Below is a small trained network, with its code and all its weights. Each question gives an input and a class and asks what happens when units are switched off, that is, made to give their printed mean instead of their output.

import numpy as np


def w(rows, s, z=0):
    codes = np.array(rows[::2]) - 128.0
    scale = np.full(codes.shape[1], s)
    scale[-1] = z or s
    return codes * scale


def norm(h):
    return h / np.sqrt((h * h).mean(-1, keepdims=True) + 1e-5)


def f(y):
    return np.maximum(y, 0)


def log_softmax(a):
    a = a - a.max(-1, keepdims=True)
    return a - np.log(np.exp(a).sum(-1, keepdims=True))


def net(x, mask):
    res = np.array(x, float).reshape(1, 8) / 4 @ E
    u = 0
    for l in range(2):
        y = f(norm(res) @ A[l][:, :-1].T + A[l][:, -1])
        res = res + np.where(mask[u : u + 10], y, B[l][:, -1]) @ B[l][:, :-1]
        u += 10
    return log_softmax(norm(res)[-1] @ U[:, :-1].T + U[:, -1])


A, B = {}, {}
E = w([
[129,128,127,129,126,130,126],'x0',
[135,114,180,141,233,189,44],'x1',
[125,126,122,123,125,130,128],'x2',
[127,127,132,129,129,130,130],'x3',
[130,130,128,126,133,127,129],'x4',
[214,160,71,4,115,96,24],'x5',
[154,12,92,138,131,125,137],'x6',
[141,188,20,223,122,190,92],'x7',
],0.0037)
A[0] = w([
[99,214,204,105,126,124,120,33],'0.n0',
[201,2,117,157,142,97,148,66],'0.n1',
[76,96,237,51,150,66,116,5],'0.n2',
[124,133,104,122,70,103,171,126],'0.n3',
[166,128,69,75,150,98,84,77],'0.n4',
[153,137,145,79,143,91,106,90],'0.n5',
[113,212,158,136,103,110,136,42],'0.n6',
[167,135,88,134,150,109,109,136],'0.n7',
[70,101,144,186,156,171,207,160],'0.n8',
[122,105,213,110,176,206,66,70],'0.n9',
],0.007,0.003)
B[0] = w([
[65,54,67,60,141,182,121,170],'0.n0',
[30,191,102,54,161,187,125,197],'0.n1',
[219,34,72,175,112,175,206,217],'0.n2',
[149,140,152,120,234,72,103,187],'0.n3',
[111,143,205,110,92,125,96,188],'0.n4',
[127,158,183,150,77,152,126,172],'0.n5',
[73,76,98,64,178,146,123,161],'0.n6',
[127,179,181,116,103,151,126,166],'0.n7',
[159,146,185,84,61,112,44,254],'0.n8',
[103,115,66,150,176,3,111,205],'0.n9',
],0.0059,0.0054)
A[1] = w([
[48,136,137,191,132,148,186,122],'1.n0',
[125,158,106,88,72,43,218,119],'1.n1',
[128,202,88,165,147,153,83,130],'1.n2',
[121,141,101,141,183,2,133,89],'1.n3',
[176,36,121,113,139,131,151,196],'1.n4',
[63,100,195,186,148,140,157,171],'1.n5',
[181,185,75,198,124,202,139,4],'1.n6',
[62,119,77,82,156,160,136,65],'1.n7',
[61,115,55,111,117,181,103,135],'1.n8',
[131,167,184,93,105,125,82,217],'1.n9',
],0.007,0.0031)
B[1] = w([
[173,177,105,29,148,150,53,153],'1.n0',
[134,103,94,202,239,152,43,194],'1.n1',
[168,22,124,111,128,113,243,208],'1.n2',
[76,134,144,226,131,67,120,174],'1.n3',
[125,199,98,203,95,173,166,221],'1.n4',
[217,195,84,28,86,87,74,187],'1.n5',
[194,1,145,118,140,114,196,154],'1.n6',
[25,192,151,140,138,181,191,174],'1.n7',
[63,142,144,76,128,103,189,197],'1.n8',
[98,129,165,205,93,138,160,255],'1.n9',
],0.006,0.0054)
U = w([
[216,192,191,65,8,137,34,121],'0',
[228,39,91,124,129,175,255,98],'1',
[5,160,83,2,174,192,145,90],'2',
[123,129,71,211,254,43,36,72],'3',
[76,125,156,193,91,141,147,254],'4',
],0.0085,0.0056)

Each question gives the input, the list of numbers given to net, and the class t.
The units are the neurons (one row each of A and B). Each row of codes is followed by its name. A weight is (code - 128) times the scale printed after its matrix; where a second scale follows, it is the last column's (A, B and U).
mask holds one flag per neuron, layer by layer. A switched-off neuron (its flag False) gives its mean, the last column of its row in B, instead of its output. The means were averaged over made-up inputs and are rounded, as every weight is.
A unit's drop is (log p(t) with every unit on - log p(t) with that unit switched off) / (log p(t) with every unit on - log p(t) with every unit switched off).
most important unit: the unit with the biggest drop
k most important neurons: the k neurons with the biggest drops, biggest first
k most important neurons of layer l: the k neurons of layer l with the biggest drops, biggest first
input [-5,-5,-4,-1,1,6,-8,1], class 2: 2 most important neurons -> 0.n6; 0.n0
input [1,-8,-1,4,8,6,0,5], class 3: 3 most important neurons -> 0.n8; 1.n1; 0.n3
input [4,-4,-8,8,1,-3,-1,-3], class 3: most important unit -> 1.n1
input [-3,6,0,-3,-1,-5,7,7], class 1: 2 most important neurons -> 1.n2; 0.n0
input [-6,-7,-3,-8,7,-6,-2,7], class 1: 4 most important neurons -> 0.n9; 1.n2; 1.n6; 0.n4
input [-5,6,-4,-5,-3,-4,-4,5], class 3: 3 most important neurons of layer 1 -> 1.n4; 1.n5; 1.n7
input [4,3,4,-1,4,-4,7,7], class 1: 2 most important neurons of layer 1 -> 1.n6; 1.n2
input [-8,-1,8,-4,3,3,1,4], class 4: 2 most important neurons -> 0.n4; 1.n9
input [8,6,-2,7,-7,6,-2,-5], class 4: 4 most important neurons -> 0.n5; 0.n8; 1.n5; 1.n4
input [2,1,0,7,-3,-5,6,-3], class 2: 3 most important neurons -> 0.n1; 0.n4; 0.n5
input [-2,0,0,1,5,-4,-7,6], class 2: 4 most important neurons -> 0.n6; 0.n2; 0.n0; 1.n0
input [7,-2,-6,7,3,6,-8,7], class 2: 2 most important neurons of layer 1 -> 1.n8; 1.n4
input [6,-2,-2,4,-8,5,5,-1], class 4: 4 most important neurons -> 1.n9; 0.n8; 1.n5; 0.n4
input [-1,-5,1,-2,-7,4,7,4], class 2: 3 most important neurons of layer 0 -> 0.n1; 0.n8; 0.n9
input [-4,-7,4,-4,-1,4,-2,-8], class 1: 2 most important neurons -> 0.n2; 0.n9
input [7,6,-4,8,-3,-7,-2,-7], class 0: 2 most important neurons of layer 0 -> 0.n8; 0.n3
input [-7,8,7,2,5,-1,-1,-7], class 3: 3 most important neurons of layer 1 -> 1.n2; 1.n3; 1.n9
input [-6,7,-4,-3,-2,-5,-4,-3], class 3: most important unit -> 0.n9
input [-7,3,1,-2,-5,-7,1,7], class 0: 2 most important neurons of layer 0 -> 0.n8; 0.n2
input [5,-5,-4,0,0,-3,6,3], class 2: 3 most important neurons of layer 0 -> 0.n1; 0.n9; 0.n4
